Each row is followed by roughly how far along a hidden order it lies, from 0 to 9. A new part has a new order.
[ -1   3 -14   4  -5  11   7  -4  15  -9   2  -2   3  -1   2   4  13   1
  -4   1   4   5   4  13   6   3  -6   2   4   4   0   0 -50   5   4 -16
   0   3   0   0   1  -5   5 -12  -4  -9  -3  -2  14   9   4   3 -27 -10
 -14   5  16  -2  -3   1  10  -6   3   5   2  -6 -27   1 -11  13 -19   1
  10   0   6   6   6 -14   4] : 0
[ -7  -2  -7   3   7   6  -8  -7   4  -2   4  -2  -7   6  -4   1   6  -5
  -1  -5   6  -5   2  28   2  11   8   1   3  21   5  -7 -51  -6   7 -10
  19   3   5  -4   4  -4 -10  -7 -17  -4  -6  -6  -4   3  -7  -1 -27  -3
 -11  -4  36  -3  -3   1  12   1  -3  -3  -2  -5  11   1   2   6   0   3
   4   4   8   4   2 -12  -8] : 9
[  3   1  -3   6 -18   4   4  -5   7  -8  -4  -8  -5  -8  -3   5   9   3
   0   6  -7   4   1  -6   0  -2   4  -3   0  -5  -6  10 -26  -8  -4   4
   4   4  -5   4  -5  -8  -8  -3   5   1 -13  -8 -21 -19 -13   2  11  -5
  -3   0 -21  -2  -4   1  -2  -8   1  -1 -20  -4 -16  -1   3   4 -11   2
   8  -2   9   3   1  -2   5] : 0
[ -4  -3  -1   7  -2  -8  -9  -5  -9 -16   2  -7 -10   4  -2   5   4  -2
   1   3   0  -3   3   8  -2  -2 -14   5   8  10   4  -2 -51  -9   0  -2
   3   4   2   1  -6  11 -12  -2  -6  -3 -11 -13 -40 -10  -5   1   5  -1
   2  -2 -22   1  -8  -1  -3  -3  -2   2   0   1  14  -1   1  10  -3   2
  -4   8 -17   1   6  -2   0] : 9
[  0   3  -4  -6   1   5  13   4   8  11   0   6   5  -4   2  -1  -3   2
  -3   1   3   3  -3  -7   4  -1   6  -1  -4  -1  -5   3  36  14   1 -13
  -2  -3   0  -2   1  -6  11   0   0   4   6   5  36  11   6   2 -16  -2
 -12   5  19  -2   7   0   6   2   3   4   9  -2 -16   0  -4   1 -11   0
   6  -8   5   1   0   0   2] : 0
[ -2   5  -1  -1  -1  -4  20   3   5  17   1   8   5  -4   3   0 -12   3
  -4  -3   0   1  -1 -23   0  -5   6   0  -4   2  -7   8  32  14  -2  -7
  -7  -1  -3  -2  -1  -9  10   4   6   8   8   7  19   7   4   4 -14   1
 -12  -3  12  -2   8  -1   0   3   4   0   8   2  -4  -1  -4   2 -12  -1
   1  -6   7   1   1   4   1] : 0
[ -7   8 -10   6 -11  -8  32  -2   8  16   3   6  -2  -8   3   7 -12   5
  -9  -1   0   3   0 -28   2  -8   3   3   1  11 -13  15  -6  18  -3 -30
  -1   3  -4  -3  -7 -15   7   0   3  12   0  -2   6   1  -2   8 -26  -4
 -26  -4  15  -5   7  -1   3   0   6   4   5  -1  -8  -3  -6  13 -32   2
   4  -6   5   5   8   1   4] : 0
[ -1  -1  -3   3   8   1  -6  -3   3  -5   4   0   5   8   3  -2   3  -4
  -2  -5   5  -2   5  27  -1   6  -8   4   7  11   6 -12 -40  -5   4   0
  -3   2   3  -2   4   5   2  -4  -4 -10   6   6   3  11   9  -2 -14   0
   2  -3  10   1  -3   1   3   2  -1  -2   8   1   6   2  -5   3   6  -1
  -6   9  -5   1   2  -7  -4] : 9
[ -3  -3  -9  10  -2 -17   0  -4 -15 -31   6  -5  -2   9   8   9   5   0
  -4  12   2   2   6  -3  -4 -15 -50  14  21   5   5  -4 -63   2  -4 -10
 -28   4   1   2 -14  30   4  -3   2 -10  -5 -10 -54   4  17   3  12  -3
   5   5 -58   5 -10  -3 -12  -6   3  14  26   7   6  -1 -15  22 -10  -3
 -19  16 -49   1  16  -1   8] : 9
[ -3   3  -9  -4   2   5  16   2   7   7   2   6   2  -3   1   2  -1   1
  -4   3   4   3  -2  -6   5  -3   1   1  -1   2  -3   4  15  17   2 -21
  -1  -1   1  -2  -1  -6  10  -3  -3   4   3   1  31  12   5   4 -24  -5
 -18   6  22  -2   6  -1   6   0   4   6  11  -3 -14  -1  -6   7 -18   0
   7  -6   2   3   4  -2   4] : 0
[ -6   1  -9  10   4  -6   4  -7   3  -6   7  -1   2   9   5   3   2  -3
  -7  -4   5  -1   8  19  -2   2 -18   8  13  21   2  -7 -63  -2   3 -13
  -8   5   1  -2  -2   8  -3  -7  -4 -11   2   1 -15  10   9   1 -25  -3
  -6  -5   1   1  -6   0   2   0   1   1  11   2   8   1  -9  16  -8  -1
 -10  11 -11   4   8  -9  -3] : 9
[ -8   1   1   1  10 -12   4   1  -8  12   5   7  -3   8   2   0 -15  -2
  -3  -4   5  -6   1  -3  -3  -2  -4   5   1  18   2  -4   3   9   1 -12
   0   0   4  -5  -1   5   1   5  -7   9   6   1   0   9   4   1 -15   5
  -9  -6  17   0   3  -2   0   8   0   0  18   4  28  -1   0   4   0   0
  -9   3 -11  -1   3   4  -6] : 9
[ -7   0  -3  -1  12  -7   3   0   0   8   5   7  -1   6   2   0 -11  -3
  -4  -2   7  -4   0   1   1  -1  -4   5   2  16   3  -5   2  12   3 -17
   2   0   5  -5  -1   3   3   1  -9   4   5   0   6  14   6   1 -23   2
 -11  -2  23  -1   3  -2   4   6   1   3  18   2  19   0  -3   5  -5   0
  -5   2 -11   1   4   0  -4] : 9
